Below are the code and all the weights of a small trained network. Each question names an input and a class and asks about switching units off, where a switched-off unit gives its printed mean instead of its output.

import numpy as np


def w(rows, s, z=0):
    codes = np.array(rows[::2]) - 128.0
    scale = np.full(codes.shape[1], s)
    scale[-1] = z or s
    return codes * scale


def f(y):
    return np.maximum(y, 0)


def log_softmax(a):
    a = a - a.max(-1, keepdims=True)
    return a - np.log(np.exp(a).sum(-1, keepdims=True))


def net(x, mask):
    res = np.array(x, float).reshape(1, 3) / 4 @ E
    y = f(res @ A[0][:, :-1].T + A[0][:, -1])
    res = res + np.where(mask, y, B[0][:, -1]) @ B[0][:, :-1]
    return log_softmax(res[-1] @ U[:, :-1].T + U[:, -1])


A, B = {}, {}
E = w([
[212,208,255,154,210,140,113,127,208,106],'x0',
[169,185,190,60,90,54,43,186,61,199],'x1',
[134,167,138,112,242,198,206,213,84,195],'x2',
],0.0095)
A[0] = w([
[96,120,103,191,118,180,169,119,154,75,108],'n0',
[88,68,55,108,113,125,138,134,51,142,129],'n1',
[147,180,177,77,90,103,55,176,54,192,123],'n2',
[169,161,181,141,155,152,115,88,188,158,90],'n3',
[161,156,111,139,1,107,91,28,191,64,85],'n4',
[84,71,63,142,101,116,131,164,84,187,95],'n5',
[158,129,126,114,131,168,214,199,111,151,94],'n6',
[95,121,115,154,151,177,127,58,158,151,253],'n7',
[120,139,139,101,168,187,202,163,91,165,159],'n8',
[222,129,195,175,162,108,137,122,163,108,181],'n9',
[84,148,78,206,146,180,236,92,213,100,64],'n10',
],0.011,0.013)
B[0] = w([
[117,147,125,141,144,66,132,115,83,95,189],'n0',
[188,99,141,203,138,110,187,168,163,165,221],'n1',
[101,164,83,140,150,7,117,67,53,90,254],'n2',
[158,58,106,114,176,137,254,85,205,171,191],'n3',
[106,152,214,131,130,121,124,228,163,54,218],'n4',
[202,41,148,158,172,125,180,112,132,132,201],'n5',
[91,195,239,122,85,132,140,182,201,67,190],'n6',
[105,148,62,195,69,110,86,104,79,169,240],'n7',
[124,149,154,151,77,128,49,194,158,76,237],'n8',
[187,94,75,228,114,121,139,132,136,135,245],'n9',
[108,161,107,72,219,34,130,110,81,79,215],'n10',
],0.01,0.015)
U = w([
[246,79,117,163,181,129,253,150,170,139,126],'0',
[81,177,100,110,200,66,104,90,36,81,93],'1',
[83,154,236,143,113,145,75,239,189,46,128],'2',
[129,142,38,200,13,139,3,119,85,189,247],'3',
[151,103,104,67,157,186,132,154,134,180,105],'4',
[124,134,141,76,149,181,185,117,181,147,107],'5',
[93,133,185,57,162,162,148,139,165,127,108],'6',
[128,124,156,90,95,244,132,94,158,176,108],'7',
],0.011,0.012)

Each question gives the input, the list of numbers given to net, and the class t.
The units are the neurons (one row each of A and B). Each row of codes is followed by its name. A weight is (code - 128) times the scale printed after its matrix; where a second scale follows, it is the last column's (A, B and U).
mask holds one flag per neuron, in row order. A switched-off neuron (its flag False) gives its mean, the last column of its row in B, instead of its output. The means were averaged over made-up inputs and are rounded, as every weight is.
A unit's drop is (log p(t) with every unit on - log p(t) with that unit switched off) / (log p(t) with every unit on - log p(t) with every unit switched off).
The circuit of an input: a set's keep is (log p(t) with only the set's units on - log p(t) with every unit switched off) / (log p(t) with every unit on - log p(t) with every unit switched off). Starting from all 11 units, units are removed one at a time, each time the one whose removal leaves the highest keep (on an exact tie, the one counted first), for as long as the keep stays at least 0.8.
units of the circuit, in order: the units of the circuit, biggest drop first
top k neurons: the k neurons with the biggest drops, biggest first
drop when u is switched off: that unit's drop, to one decimal
input [7,5,-4], class 0: units of the circuit, in order	[n3]
input [6,8,-2], class 1: top 2 neurons	[n2; n1]
input [2,6,7], class 2: top 4 neurons	[n6; n8; n10; n7]
input [-1,-3,1], class 3: top 3 neurons	[n2; n7; n4]
input [-4,-2,-5], class 2: top 3 neurons	[n4; n3; n9]
input [6,1,7], class 2: top 3 neurons	[n8; n6; n5]
input [-4,1,1], class 0: top 2 neurons	[n5; n1]
input [5,-6,4], class 1: top 2 neurons	[n10; n1]
input [-7,-8,4], class 1: top 3 neurons	[n10; n0; n7]
input [2,1,-2], class 3: units of the circuit, in order	[n10; n6]
input [8,-3,-6], class 0: top 2 neurons	[n3; n9]
input [-7,5,5], class 0: top 2 neurons	[n1; n5]
input [1,2,4], class 2: top 2 neurons	[n7; n6]
input [-5,7,-7], class 1: top neuron	[n2]
input [8,7,5], class 0: top 2 neurons	[n3; n9]
input [0,-6,-7], class 2: top 2 neurons	[n4; n2]
input [-7,4,-6], class 0: top 3 neurons	[n5; n1; n8]
input [2,-2,-2], class 3: drop when n4 is switched off	0.0
input [-2,-4,2], class 1: drop when n9 is switched off	0.5
input [-4,5,7], class 2: units of the circuit, in order	[n6]
input [-1,-1,-1], class 3: drop when n10 is switched off	0.1
input [1,2,6], class 2: drop when n6 is switched off	0.1
